Below is a small trained network, with its code and all its weights. Each question gives an input and a class and asks what happens when units are switched off, that is, made to give their printed mean instead of their output.

import numpy as np


def w(rows, s, z=0):
    codes = np.array(rows[::2]) - 128.0
    scale = np.full(codes.shape[1], s)
    scale[-1] = z or s
    return codes * scale


def norm(h):
    return h / np.sqrt((h * h).mean(-1, keepdims=True) + 1e-5)


def f(y):
    return y / 2 * (1 + np.tanh(0.7978845608 * (y + 0.044715 * y**3)))


def log_softmax(a):
    a = a - a.max(-1, keepdims=True)
    return a - np.log(np.exp(a).sum(-1, keepdims=True))


def net(x, mask):
    res = np.array(x, float).reshape(1, 6) / 4 @ E
    u = 0
    for l in range(2):
        y = f(norm(res) @ A[l][:, :-1].T + A[l][:, -1])
        res = res + np.where(mask[u : u + 16], y, B[l][:, -1]) @ B[l][:, :-1]
        u += 16
    return log_softmax(norm(res)[-1] @ U[:, :-1].T + U[:, -1])


A, B = {}, {}
E = w([
[246,109,104,95],'x0',
[154,3,162,102],'x1',
[127,127,124,131],'x2',
[128,129,130,126],'x3',
[124,124,120,134],'x4',
[66,100,62,36],'x5',
],0.0071)
A[0] = w([
[83,95,76,32,211],'L0N0',
[223,51,133,108,69],'L0N1',
[115,40,141,84,124],'L0N2',
[122,162,111,163,117],'L0N3',
[195,169,89,158,87],'L0N4',
[172,65,223,184,61],'L0N5',
[108,170,140,159,49],'L0N6',
[178,180,165,182,181],'L0N7',
[82,113,192,178,27],'L0N8',
[134,83,93,153,99],'L0N9',
[150,145,84,188,126],'L0N10',
[90,11,234,114,193],'L0N11',
[222,144,100,94,207],'L0N12',
[132,120,35,27,2],'L0N13',
[142,108,103,133,95],'L0N14',
[62,228,98,143,91],'L0N15',
],0.011,0.005)
B[0] = w([
[61,167,143,70,253],'L0N0',
[174,86,205,93,204],'L0N1',
[64,56,185,171,192],'L0N2',
[156,141,180,71,146],'L0N3',
[225,230,141,102,171],'L0N4',
[123,165,17,181,188],'L0N5',
[146,67,169,133,133],'L0N6',
[84,146,158,189,219],'L0N7',
[157,102,62,138,141],'L0N8',
[145,146,196,100,127],'L0N9',
[147,185,158,134,152],'L0N10',
[58,85,31,160,248],'L0N11',
[253,202,140,107,238],'L0N12',
[191,87,47,127,180],'L0N13',
[127,111,116,99,123],'L0N14',
[170,84,193,82,213],'L0N15',
],0.0074,0.0067)
A[1] = w([
[72,148,174,249,87],'L1N0',
[76,148,55,165,50],'L1N1',
[177,134,109,138,91],'L1N2',
[99,174,134,79,98],'L1N3',
[187,133,75,109,3],'L1N4',
[128,99,96,114,137],'L1N5',
[138,75,140,99,59],'L1N6',
[118,67,146,58,168],'L1N7',
[131,68,81,134,201],'L1N8',
[230,67,129,163,89],'L1N9',
[176,164,157,78,161],'L1N10',
[156,109,99,159,174],'L1N11',
[137,174,119,116,97],'L1N12',
[148,90,59,112,86],'L1N13',
[133,182,161,191,199],'L1N14',
[204,110,136,198,35],'L1N15',
],0.015,0.0029)
B[1] = w([
[228,75,108,1,228],'L1N0',
[149,53,114,107,182],'L1N1',
[51,133,105,153,171],'L1N2',
[74,183,152,208,179],'L1N3',
[73,113,100,120,173],'L1N4',
[203,93,169,111,158],'L1N5',
[116,166,224,128,141],'L1N6',
[159,179,195,118,221],'L1N7',
[166,167,108,187,205],'L1N8',
[41,133,181,198,225],'L1N9',
[98,74,34,126,254],'L1N10',
[67,142,106,124,161],'L1N11',
[99,174,97,113,159],'L1N12',
[192,133,123,166,172],'L1N13',
[155,72,173,113,240],'L1N14',
[59,150,141,178,214],'L1N15',
],0.0084,0.0058)
U = w([
[207,81,223,83,253],'0',
[169,40,41,177,98],'1',
[219,245,154,190,29],'2',
[140,111,151,250,164],'3',
[52,203,177,60,94],'4',
[26,24,125,91,17],'5',
[157,188,28,95,152],'6',
],0.022,0.0044)

Each question gives the input, the list of numbers given to net, and the class t.
The units are the neurons (one row each of A and B). Each row of codes is followed by its name. A weight is (code - 128) times the scale printed after its matrix; where a second scale follows, it is the last column's (A, B and U).
mask holds one flag per neuron, layer by layer. A switched-off neuron (its flag False) gives its mean, the last column of its row in B, instead of its output. The means were averaged over made-up inputs and are rounded, as every weight is.
A unit's drop is (log p(t) with every unit on - log p(t) with that unit switched off) / (log p(t) with every unit on - log p(t) with every unit switched off).
The circuit of an input: a set's keep is (log p(t) with only the set's units on - log p(t) with every unit switched off) / (log p(t) with every unit on - log p(t) with every unit switched off). Starting from the 12 units with the biggest drops (on a tie, the unit counted first), units are removed one at a time, each time the one whose removal leaves the highest keep (on an exact tie, the one counted first), for as long as the keep stays at least 0.8.
units of the circuit, in order: the units of the circuit, biggest drop first
most important unit: the unit with the biggest drop
top k neurons: the k neurons with the biggest drops, biggest first
top k neurons in layer l: the k neurons of layer l with the biggest drops, biggest first
drop of u: that unit's drop, to one decimal
input [-1,8,-8,1,3,-4], class 1: units of the circuit, in order => (L0N5)
input [8,1,2,-1,3,-3], class 3: top 2 neurons => (L1N9; L0N0)
input [1,0,-4,-4,-2,5], class 6: units of the circuit, in order => (L0N13; L0N0)
input [0,3,0,0,5,-7], class 1: units of the circuit, in order => (L0N5; L1N0)
input [5,0,-5,-2,-1,-3], class 2: top 3 neurons => (L0N12; L0N4; L0N11)
input [-2,5,-1,1,-3,0], class 1: top 2 neurons in layer 0 => (L0N11; L0N5)
input [-1,0,-5,1,6,8], class 4: top 3 neurons in layer 0 => (L0N0; L0N11; L0N5)
input [8,0,5,6,-1,-5], class 2: top 4 neurons => (L0N12; L0N4; L0N11; L0N2)
input [-1,-8,5,6,5,1], class 4: top 2 neurons in layer 0 => (L0N12; L0N13)
input [0,-7,-6,-2,0,-8], class 0: top 3 neurons => (L1N14; L1N0; L0N7)
input [0,-3,4,-3,-2,4], class 4: top 4 neurons => (L0N0; L0N12; L0N15; L0N11)
input [-2,0,-1,3,8,-2], class 0: top 3 neurons in layer 0 => (L0N12; L0N13; L0N7)
input [3,2,-4,6,-6,8], class 0: top 2 neurons in layer 0 => (L0N13; L0N2)
input [8,2,1,0,-7,-5], class 3: units of the circuit, in order => (L1N9)
input [-3,-2,-6,2,3,8], class 4: top 2 neurons in layer 0 => (L0N11; L0N0)
input [3,-1,-2,6,4,0], class 2: top 2 neurons => (L0N12; L0N11)
input [2,1,-7,3,7,3], class 0: top 2 neurons => (L0N13; L0N0)
input [-7,-2,7,3,7,5], class 4: top 2 neurons in layer 0 => (L0N11; L0N15)
input [7,0,-1,-3,5,-1], class 2: top 3 neurons in layer 0 => (L0N12; L0N4; L0N11)
input [-3,0,4,-1,-8,4], class 4: most important unit => L0N0
input [-4,7,-4,-4,8,-1], class 1: drop of L1N8 => 0.1
input [2,7,2,6,5,-8], class 3: drop of L1N9 => 0.2
input [-4,-3,-8,6,4,0], class 0: drop of L0N0 => 0.2
